Here is a tiny trained network, its code and every weight. The questions are about switching its units off for an input and a target symbol, where a switched-off unit gives its printed mean instead of its output.

import numpy as np


def w(rows, s, z=0):
    codes = np.array(rows[::2]) - 128.0
    scale = np.full(codes.shape[1], s)
    scale[-1] = z or s
    return codes * scale


def norm(h):
    return h / np.sqrt((h * h).mean(-1, keepdims=True) + 1e-5)


def f(y):
    return y / 2 * (1 + np.tanh(0.7978845608 * (y + 0.044715 * y**3)))


def softmax(a):
    e = np.exp(a - a.max(-1, keepdims=True))
    return e / e.sum(-1, keepdims=True)


def log_softmax(a):
    a = a - a.max(-1, keepdims=True)
    return a - np.log(np.exp(a).sum(-1, keepdims=True))


def net(x, mask):
    ids = ['ΠΩβηθξστψ'.index(c) for c in x.split()]
    T = len(ids)
    res = E[ids] + P[:T]
    r = norm(res)
    for j in range(2):
        rows = slice(3 * j, 3 * j + 3)
        q, k, v = (r @ M[0][rows].T for M in (Q, K, V))
        z = softmax(np.where(np.tri(T) > 0, q @ k.T / 3**0.5, -1e9)) @ v
        o = O[0][rows]
        res = res + np.where(mask[j], z, o[:, -1]) @ o[:, :-1]
    y = f(norm(res) @ A[0][:, :-1].T + A[0][:, -1])
    res = res + np.where(mask[2:14], y, B[0][:, -1]) @ B[0][:, :-1]
    return log_softmax(norm(res)[-1] @ U[:, :-1].T + U[:, -1])


Q, K, V, O, A, B = {}, {}, {}, {}, {}, {}
E = w([
[116,147,4,125],'Π',
[110,132,164,98],'Ω',
[92,187,186,178],'β',
[203,85,198,106],'η',
[106,202,143,157],'θ',
[104,83,120,168],'ξ',
[144,42,61,146],'σ',
[157,82,131,198],'τ',
[207,83,184,210],'ψ',
],0.017)
P = w([
[243,141,1,231],'0',
[112,40,167,108],'1',
[178,220,32,75],'2',
[100,52,159,109],'3',
[224,195,97,144],'4',
[102,53,161,104],'5',
[217,165,105,167],'6',
[104,63,162,99],'7',
],0.0068)
Q[0] = w([
[68,150,134,254],'H0',
[122,107,121,30],'H0',
[90,112,80,99],'H0',
[120,114,118,83],'H1',
[153,125,134,109],'H1',
[199,230,172,80],'H1',
],0.0086)
K[0] = w([
[140,94,102,179],'H0',
[64,90,130,106],'H0',
[97,126,136,133],'H0',
[99,200,163,133],'H1',
[90,167,57,87],'H1',
[245,160,140,115],'H1',
],0.012)
V[0] = w([
[254,116,123,163],'H0',
[155,130,200,13],'H0',
[135,110,145,108],'H0',
[166,163,86,133],'H1',
[155,59,28,156],'H1',
[86,208,137,143],'H1',
],0.0072)
O[0] = w([
[99,138,78,82,253],'H0',
[95,59,125,181,131],'H0',
[82,171,152,86,133],'H0',
[135,127,163,254,160],'H1',
[113,81,132,93,155],'H1',
[77,62,106,75,92],'H1',
],0.0057,0.0031)
A[0] = w([
[170,98,176,56,164],'N0',
[191,186,2,79,253],'N1',
[109,127,196,139,87],'N2',
[44,158,109,109,157],'N3',
[134,196,28,147,158],'N4',
[95,171,138,143,197],'N5',
[82,124,155,183,147],'N6',
[178,67,165,131,164],'N7',
[247,210,82,91,233],'N8',
[109,169,130,172,172],'N9',
[146,28,84,169,117],'N10',
[87,94,175,112,118],'N11',
],0.011,0.0049)
B[0] = w([
[77,121,104,138,186],'N0',
[193,119,130,254,249],'N1',
[158,124,164,126,174],'N2',
[140,168,81,139,156],'N3',
[150,109,71,191,200],'N4',
[156,108,95,71,182],'N5',
[133,112,99,116,170],'N6',
[125,144,103,126,210],'N7',
[105,178,48,174,255],'N8',
[148,120,165,104,175],'N9',
[130,164,125,60,204],'N10',
[88,182,144,217,174],'N11',
],0.0096,0.0066)
U = w([
[159,130,70,221,165],'Π',
[147,209,61,98,138],'Ω',
[173,223,202,77,162],'β',
[246,68,206,124,71],'η',
[18,126,176,206,6],'θ',
[55,124,83,69,19],'ξ',
[134,105,107,50,60],'σ',
[127,39,179,114,127],'τ',
[130,10,63,79,161],'ψ',
],0.011,0.0022)

Each question gives the input, a string of symbols that net reads in full, and the target symbol t.
The units are the heads (3 rows each of Q, K, V and O) and the neurons (one row each of A and B). Each row of codes is followed by its name. A weight is (code - 128) times the scale printed after its matrix; where a second scale follows, it is the last column's (O, A, B and U).
mask holds one flag per unit, heads first, then neurons. A switched-off unit (its flag False) gives its mean, the last column of its rows in O or B, instead of its output. The means were averaged over made-up inputs and are rounded, as every weight is.
A unit's drop is (log p(t) with every unit on - log p(t) with that unit switched off) / (log p(t) with every unit on - log p(t) with every unit switched off).
The circuit of an input: a set's keep is (log p(t) with only the set's units on - log p(t) with every unit switched off) / (log p(t) with every unit on - log p(t) with every unit switched off). Starting from the 12 units with the biggest drops (on a tie, the unit counted first), units are removed one at a time, each time the one whose removal leaves the highest keep (on an exact tie, the one counted first), for as long as the keep stays at least 0.8.
circuit, biggest first: the units of the circuit, biggest drop first
unit that matters most: the unit with the biggest drop
k most important neurons: the k neurons with the biggest drops, biggest first
heads that matter: for each layer, one digit per head in row order, 1 if its drop is at least 0.15 and else 0, layers parted by /
drop of u: that unit's drop, to one decimal
input ψ β τ ψ, target η: circuit, biggest first	[N8, N1]
input Π β Π Ω, target θ: circuit, biggest first	[N11, H0, N1]
input θ ψ σ Ω β ψ, target η: 3 most important neurons	[N8, N1, N4]
input Ω ψ η β, target β: circuit, biggest first	[N8, N1, N5, N0]
input Ω Ω β β β θ, target Ω: 2 most important neurons	[N1, N3]
input Ω Ω Ω, target β: 2 most important neurons	[N8, N1]
input ξ σ Ω ξ Π θ, target Ω: 2 most important neurons	[N1, N5]
input Ω σ Ω β θ Ω Ω, target η: unit that matters most	H0
input Ω η Ω η Ω, target β: 2 most important neurons	[N4, N1]
input β β η σ β β, target β: heads that matter	00
input Ω σ σ Π Ω σ σ ξ, target ξ: heads that matter	00
input Ω Ω ψ σ Π Ω Ω Ω, target θ: 2 most important neurons	[N11, N1]
input Ω Ω Π σ Π η, target τ: heads that matter	00
input η Ω Ω ξ, target ξ: most important neuron	[N1]
input Ω Ω θ β Ω β Ω, target η: drop of H0	1.6
input β Ω β Ω σ Ω Ω η, target τ: drop of N8	0.5
